The symbols move the objects like this.
j173: bu>j691, ke>j384, le>j247, gu>j345
j490: bu>j786, ke>j850, le>j365, gu>j567
j387: bu>j7, ke>j43, le>j612, gu>j615
j336: bu>j324, ke>j173, le>j36, gu>j43
j567: bu>j490, ke>j139, le>j751, gu>j98
j691: bu>j960, ke>j844, le>j286, gu>j173
j14: bu>j883, ke>j616, le>j723, gu>j754
j384: bu>j844, ke>j17, le>j883, gu>j286
j443: bu>j96, ke>j658, le>j126, gu>j31
j844: bu>j573, ke>j111, le>j560, gu>j384
j324: bu>j753, ke>j691, le>j345, gu>j336
j573: bu>j302, ke>j82, le>j17, gu>j844
j15: bu>j754, ke>j723, le>j551, gu>j634
j656: bu>j783, ke>j490, le>j98, gu>j471
j587: bu>j457, ke>j843, le>j658, gu>j96
j96: bu>j587, ke>j67, le>j720, gu>j443
j751: bu>j365, ke>j7, le>j615, gu>j785
j226: bu>j202, ke>j587, le>j443, gu>j266
j615: bu>j387, ke>j794, le>j960, gu>j62
j710: bu>j426, ke>j785, le>j77, gu>j228
j211: bu>j951, ke>j662, le>j457, gu>j992
j302: bu>j36, ke>j153, le>j111, gu>j573
j17: bu>j111, ke>j634, le>j480, gu>j560
j612: bu>j794, ke>j302, le>j844, gu>j960
j102: bu>j77, ke>j753, le>j336, gu>j118
j122: bu>j738, ke>j266, le>j662, gu>j951
j153: bu>j247, ke>j14, le>j15, gu>j82
j843: bu>j460, ke>j656, le>j371, gu>j67
j785: bu>j751, ke>j387, le>j62, gu>j701
j371: bu>j471, ke>j98, le>j710, gu>j300
j202: bu>j992, ke>j457, le>j96, gu>j226
j480: bu>j128, ke>j6, le>j122, gu>j616
j883: bu>j560, ke>j480, le>j679, gu>j14
j783: bu>j126, ke>j786, le>j567, gu>j656
j426: bu>j98, ke>j751, le>j701, gu>j710
j77: bu>j701, ke>j62, le>j324, gu>j102
j471: bu>j656, ke>j567, le>j426, gu>j371
j228: bu>j710, ke>j701, le>j102, gu>j850
j286: bu>j384, ke>j560, le>j14, gu>j247
j118: bu>j102, ke>j324, le>j43, gu>j7
j957: bu>j31, ke>j126, le>j656, gu>j460
j300: bu>j371, ke>j426, le>j228, gu>j601
j128: bu>j634, ke>j551, le>j738, gu>j480
j111: bu>j82, ke>j15, le>j128, gu>j17
j457: bu>j926, ke>j460, le>j67, gu>j587
j753: bu>j62, ke>j960, le>j173, gu>j324
j31: bu>j443, ke>j720, le>j783, gu>j957
j720: bu>j658, ke>j300, le>j786, gu>j126
j460: bu>j957, ke>j783, le>j471, gu>j843
j662: bu>j348, ke>j31, le>j460, gu>j926
j875: bu>j723, ke>j211, le>j202, gu>j551
j7: bu>j118, ke>j336, le>j794, gu>j387
j679: bu>j616, ke>j122, le>j211, gu>j723
j738: bu>j6, ke>j226, le>j348, gu>j122
j601: bu>j300, ke>j710, le>j850, gu>j786
j67: bu>j843, ke>j471, le>j300, gu>j658
j560: bu>j17, ke>j128, le>j616, gu>j883
j616: bu>j480, ke>j738, le>j951, gu>j679
j62: bu>j615, ke>j612, le>j691, gu>j753
j126: bu>j720, ke>j601, le>j490, gu>j783
j551: bu>j875, ke>j992, le>j226, gu>j6
j794: bu>j43, ke>j36, le>j573, gu>j612
j926: bu>j662, ke>j957, le>j843, gu>j457
j658: bu>j67, ke>j371, le>j601, gu>j720
j139: bu>j850, ke>j102, le>j7, gu>j365
j951: bu>j122, ke>j348, le>j926, gu>j211
j634: bu>j15, ke>j875, le>j6, gu>j128
j754: bu>j14, ke>j679, le>j875, gu>j15
j98: bu>j567, ke>j365, le>j785, gu>j426
j850: bu>j228, ke>j77, le>j118, gu>j139
j701: bu>j785, ke>j615, le>j753, gu>j77
j36: bu>j345, ke>j247, le>j82, gu>j302
j723: bu>j679, ke>j951, le>j992, gu>j875
j247: bu>j286, ke>j883, le>j754, gu>j153
j365: bu>j139, ke>j118, le>j387, gu>j751
j82: bu>j153, ke>j754, le>j634, gu>j111
j43: bu>j336, ke>j345, le>j302, gu>j794
j786: bu>j601, ke>j228, le>j139, gu>j490
j266: bu>j226, ke>j96, le>j31, gu>j348
j960: bu>j612, ke>j573, le>j384, gu>j691
j992: bu>j211, ke>j926, le>j587, gu>j202
j6: bu>j551, ke>j202, le>j266, gu>j738
j348: bu>j266, ke>j443, le>j957, gu>j662
j345: bu>j173, ke>j286, le>j153, gu>j36

The rows follow the links: the fewer symbols apart two objects are, the more alike their rows tend to be.

Known rows, each with its object:
[-34,-1,44,15,-33,-11,24,38,-20,-41,-74,-62,-34,33,40,-4,-10,40,12,18,62,58,46,-32,35,-21,-9,48,-55,22,-48,-2,-22,-15,57,-41,-3,5,52,41,50,-38,44,-10,27]: j111
[-38,-15,37,-19,-72,-35,31,49,-15,-33,-52,-53,-17,34,16,-41,-20,1,-11,-8,76,93,38,-32,30,-48,3,59,-31,15,-29,5,2,-13,34,-41,-14,-2,35,29,37,-64,55,3,31]: j560
[-2,-66,1,-49,-52,-70,21,13,-4,7,4,-10,57,-12,-21,-22,-3,-44,16,-65,14,83,36,26,-3,-55,-1,5,62,13,7,-60,56,-12,-33,48,-26,-25,-48,-20,-57,-27,-5,27,5]: j211
[-1,-58,4,14,-57,-41,-18,-14,-73,-21,-29,-20,102,-40,37,-21,-52,-30,5,-35,-16,14,3,8,-6,31,17,21,51,7,46,-27,65,1,-63,21,-9,-28,-52,-36,-43,48,-54,11,3]: j443
[19,-69,-15,-36,11,-55,5,-10,10,7,8,9,51,-11,-15,45,23,-5,42,-66,-24,37,34,37,5,-45,-10,-32,77,22,-5,-97,35,-15,-25,81,-13,-15,-41,-33,-57,12,-37,18,3]: j226
[-13,63,0,35,-17,55,-10,0,-13,13,25,6,-21,-8,5,-70,-39,-29,-59,55,2,-47,-53,-29,-19,61,27,25,-60,-29,38,112,-11,32,-7,-78,11,9,14,18,36,6,23,-11,-16]: j77
[-13,-39,12,-66,-58,-54,41,53,24,3,0,-18,-10,27,-32,-35,12,-26,-7,-43,53,112,41,7,17,-75,-4,28,11,4,-25,-21,19,-17,29,5,-23,-9,0,11,-11,-88,60,22,13]: j754
[29,53,-31,33,83,69,-34,-51,23,23,38,47,-36,-13,-14,42,23,21,0,42,-53,-110,-48,2,-21,57,-5,-49,-15,-19,13,26,-31,16,-5,-1,24,12,2,-7,6,54,-32,-21,-23]: j850
[-4,52,-24,-25,-8,43,9,10,45,44,79,34,-58,3,-59,-70,8,-51,-70,33,9,-21,-51,-13,-24,11,22,-6,-32,-37,28,101,-16,24,-2,-48,-2,8,3,17,19,-46,45,0,-29]: j7
[-13,34,6,-52,-34,2,31,48,49,27,39,1,-71,23,-51,-52,12,-32,-50,10,45,56,2,-18,-1,-51,6,13,-32,-18,-12,57,-24,6,39,-40,-12,7,25,38,25,-95,79,11,-3]: j36
[17,22,-29,-19,-5,23,-21,-13,11,48,87,48,21,-42,-42,-49,-7,-65,-54,-5,-46,-43,-63,12,-35,41,29,-24,20,-32,67,60,31,29,-62,-5,0,-8,-55,-24,-38,22,-17,5,-37]: j567
[-33,35,18,-17,-50,16,29,42,14,5,9,-16,-57,27,-19,-73,-7,-22,-49,30,49,37,-5,-31,9,-22,12,41,-61,-16,-1,74,-20,8,36,-67,2,11,40,46,52,-73,72,-3,2]: j173
[29,29,-41,-15,23,27,-23,-30,27,52,96,62,6,-34,-54,-33,3,-55,-44,-1,-53,-56,-60,18,-45,29,19,-40,17,-38,62,52,11,28,-48,3,0,-1,-48,-21,-33,21,-22,3,-40]: j98
[4,62,-1,65,46,63,-24,-34,-22,-5,-7,4,-21,-6,32,12,-21,26,-11,67,-27,-97,-45,-18,-9,82,6,-4,-56,-10,13,68,-33,19,-2,-50,27,14,30,6,44,63,-21,-30,-15]: j751
[6,66,-22,-16,58,53,3,-6,72,47,73,48,-89,19,-61,8,47,0,-32,39,-14,-34,-36,-8,-15,-6,-3,-32,-37,-27,-11,66,-53,18,36,-22,10,24,22,21,25,-35,40,-9,-22]: j62
[9,63,-12,63,66,67,-31,-37,-7,-6,4,20,-29,-9,21,23,-3,23,0,56,-41,-105,-54,-12,-12,76,2,-21,-41,-15,5,47,-41,21,-1,-31,27,7,26,-1,36,63,-25,-27,-11]: j365
[9,69,-20,4,73,61,-2,-6,66,33,48,31,-92,24,-39,22,49,19,-18,46,-12,-56,-32,-14,-15,7,-13,-30,-45,-23,-19,48,-59,8,45,-22,18,20,42,25,28,-26,34,-14,-14]: j753
[3,17,-6,34,-29,22,-29,-30,-51,5,14,8,57,-46,24,-49,-68,-40,-34,14,-37,-63,-54,-3,-29,82,34,9,-2,-18,63,61,30,34,-66,-24,4,-5,-40,-21,-11,66,-40,-6,-24]: j601
[32,-14,-25,6,58,4,-27,-57,5,16,33,49,48,-31,-8,57,16,3,23,-21,-71,-62,-27,33,-23,23,-10,-58,55,0,27,-48,13,0,-46,67,10,-5,-46,-44,-47,69,-71,5,-23]: j720
[4,59,-22,-34,10,44,3,12,59,52,85,46,-70,8,-68,-48,27,-40,-57,23,7,-20,-47,-6,-21,1,18,-14,-30,-37,22,80,-27,26,12,-35,11,14,8,19,17,-44,52,-8,-32]: j387
[30,40,-49,-4,69,48,-30,-48,42,51,83,69,-20,-19,-49,19,30,-23,-18,19,-59,-90,-60,15,-29,29,10,-55,12,-33,38,32,-9,16,-21,11,14,5,-25,-19,-19,33,-29,0,-39]: j710
[6,-65,-13,-58,-36,-62,16,6,6,8,15,9,54,-14,-26,-4,12,-27,15,-77,0,80,32,31,-3,-57,-4,-3,68,10,6,-75,46,-18,-31,62,-23,-14,-49,-27,-58,-26,-12,34,-1]: j992
[30,48,-41,21,76,57,-23,-48,33,36,60,66,-32,-12,-25,34,24,7,-8,30,-59,-99,-54,8,-21,45,-7,-60,5,-24,23,28,-28,15,-18,8,20,7,-13,-10,-10,48,-28,-11,-33]: j228
[-8,58,4,46,-9,56,-20,-13,-21,-2,9,5,-19,-14,16,-45,-37,-1,-42,65,-1,-67,-54,-31,-8,73,21,25,-60,-23,32,101,-25,30,-5,-80,16,13,17,19,50,31,6,-19,-16]: j701
[-3,-38,-4,-67,-18,-52,35,36,41,13,4,0,-18,32,-42,5,44,-7,22,-52,33,99,49,16,18,-93,-17,0,31,9,-41,-59,4,-24,31,43,-26,0,-3,2,-20,-74,38,28,15]: j634

Each walk starts at a row. The symbols on each line, taken left to right, move it on to the next object.
Each answer is a row, close to the row of the object it stands for.
new walk
[16,-67,-16,-52,-6,-58,9,4,5,12,9,12,51,-10,-25,17,23,-17,28,-68,-13,56,31,36,-1,-54,-5,-23,76,18,-1,-86,42,-16,-27,77,-18,-22,-53,-34,-60,-2,-18,26,8]
le gu le bu le -> [7,10,-15,15,-32,18,-24,-26,-33,17,49,27,49,-55,-2,-58,-52,-55,-49,4,-32,-45,-55,3,-29,64,32,3,10,-26,73,66,39,36,-65,-25,-2,-12,-47,-18,-21,50,-36,3,-22]
le le gu ke bu -> [3,67,4,37,62,57,-6,-4,31,4,-9,4,-86,27,0,31,31,50,-5,63,6,-55,-18,-24,6,19,-9,-11,-71,-8,-33,37,-67,7,56,-45,24,28,62,33,55,1,33,-22,2]
new walk
[-34,42,22,0,-43,20,17,41,4,-4,-12,-27,-57,21,-3,-60,-10,-11,-46,45,59,18,-12,-37,6,-1,6,43,-65,-10,-7,87,-27,8,41,-80,-8,14,47,40,57,-49,62,-8,7]
ke le gu -> [-28,-30,22,-35,-79,-45,44,61,1,-13,-36,-44,-10,27,-6,-49,-11,-15,-15,-21,68,102,42,-14,15,-55,8,51,-20,7,-26,10,18,-13,30,-26,-24,-6,15,25,18,-74,61,14,19]
gu bu gu -> [-24,-29,17,-48,-75,-51,35,52,10,-3,-9,-25,-7,20,-21,-52,0,-22,-15,-31,64,106,44,-5,23,-66,-1,40,0,8,-17,-6,19,-15,28,-9,-24,-5,10,22,1,-84,58,18,21]
new walk
[-6,59,5,64,17,64,-22,-21,-22,-7,-10,-1,-21,-10,25,-17,-30,4,-25,68,-14,-88,-49,-24,-13,77,14,12,-60,-17,19,80,-28,26,-1,-61,20,16,28,12,44,44,-12,-22,-12]
le le gu gu -> [-28,28,13,-36,-46,2,35,50,37,16,20,-3,-66,25,-38,-66,1,-29,-60,14,61,51,8,-17,3,-38,10,37,-45,-24,-4,71,-15,10,36,-56,-12,11,30,35,36,-78,79,9,2]
ke bu ke -> [-36,-12,37,4,-58,-22,31,48,-22,-40,-69,-64,-21,33,40,-22,-22,21,-2,7,70,71,42,-28,21,-31,-2,59,-42,22,-39,8,-14,-13,46,-39,-5,4,54,33,40,-54,50,-4,34]
new walk
[-23,45,26,24,-21,36,9,31,-1,-18,-24,-31,-57,26,25,-41,-17,16,-35,51,46,4,-10,-41,9,18,10,44,-81,-9,-17,78,-36,12,43,-74,9,10,58,42,64,-32,52,-21,14]
le ke ke bu -> [-11,-40,1,-72,-36,-56,42,50,36,9,15,-6,-16,30,-39,-18,35,-22,4,-48,50,105,46,11,13,-88,-6,12,22,15,-26,-38,14,-21,26,28,-24,-7,1,6,-17,-86,49,19,16]
bu gu gu gu -> [-1,-41,-1,-57,5,-45,34,29,45,2,-5,-11,-24,32,-27,44,57,19,41,-49,27,82,58,20,19,-92,-28,-11,28,16,-44,-77,1,-34,32,49,-12,5,5,-2,-24,-59,24,24,16]
new walk
[-18,15,29,7,33,13,22,24,30,-27,-47,-34,-73,52,16,55,32,64,28,28,33,22,41,-18,29,-34,-33,14,-43,18,-66,-23,-59,-23,74,-11,13,21,69,41,51,-42,46,-17,23]
gu bu bu -> [-8,27,9,-4,41,11,16,18,51,-6,-26,-11,-86,50,-11,48,54,56,29,17,33,19,38,-15,30,-49,-29,-4,-40,8,-66,-19,-57,-19,84,-5,5,25,61,27,40,-53,49,-13,17]
bu le ke gu bu -> [2,-39,3,-37,21,-42,25,13,31,-4,-34,-13,-19,34,-12,62,52,35,51,-44,20,66,73,16,28,-81,-34,-19,30,23,-55,-98,-5,-37,38,54,-15,-3,11,2,-17,-45,12,13,23]
new walk
[-4,67,-8,19,69,59,0,-8,48,14,18,23,-92,27,-16,31,41,40,-7,51,-8,-59,-27,-17,-3,8,-16,-23,-54,-18,-28,40,-65,4,48,-29,12,31,52,28,45,-14,35,-19,-14]
ke ke bu ke -> [-25,9,35,25,-4,-10,21,32,-6,-45,-78,-59,-50,42,40,24,-1,53,19,25,57,37,39,-27,30,-16,-25,33,-54,21,-56,-14,-42,-18,70,-40,-2,7,70,33,63,-30,40,-12,37]
bu bu gu -> [-19,16,33,18,20,7,19,28,1,-40,-68,-43,-63,50,27,42,13,59,31,25,47,23,36,-24,36,-28,-26,25,-54,21,-62,-13,-56,-20,75,-32,7,18,72,37,59,-29,37,-16,23]
new walk
[-27,56,24,39,-8,39,5,22,-5,-23,-37,-36,-62,26,20,-27,-15,26,-18,64,37,-17,-9,-34,14,25,-3,35,-75,-7,-18,68,-50,4,53,-75,10,16,62,47,71,-21,45,-24,12]
gu bu gu gu ke -> [-6,25,-7,-46,26,5,25,34,73,23,21,6,-90,50,-47,13,57,19,-5,3,32,38,18,-6,10,-63,-16,-14,-26,-3,-42,7,-43,-8,72,-8,-5,20,42,32,27,-85,69,-1,2]
gu bu gu -> [-12,22,1,-22,39,15,31,24,58,10,1,-1,-92,57,-32,38,65,41,12,15,31,33,24,-9,20,-53,-32,-12,-36,3,-58,-13,-53,-20,76,-6,4,16,54,32,29,-68,62,-5,2]
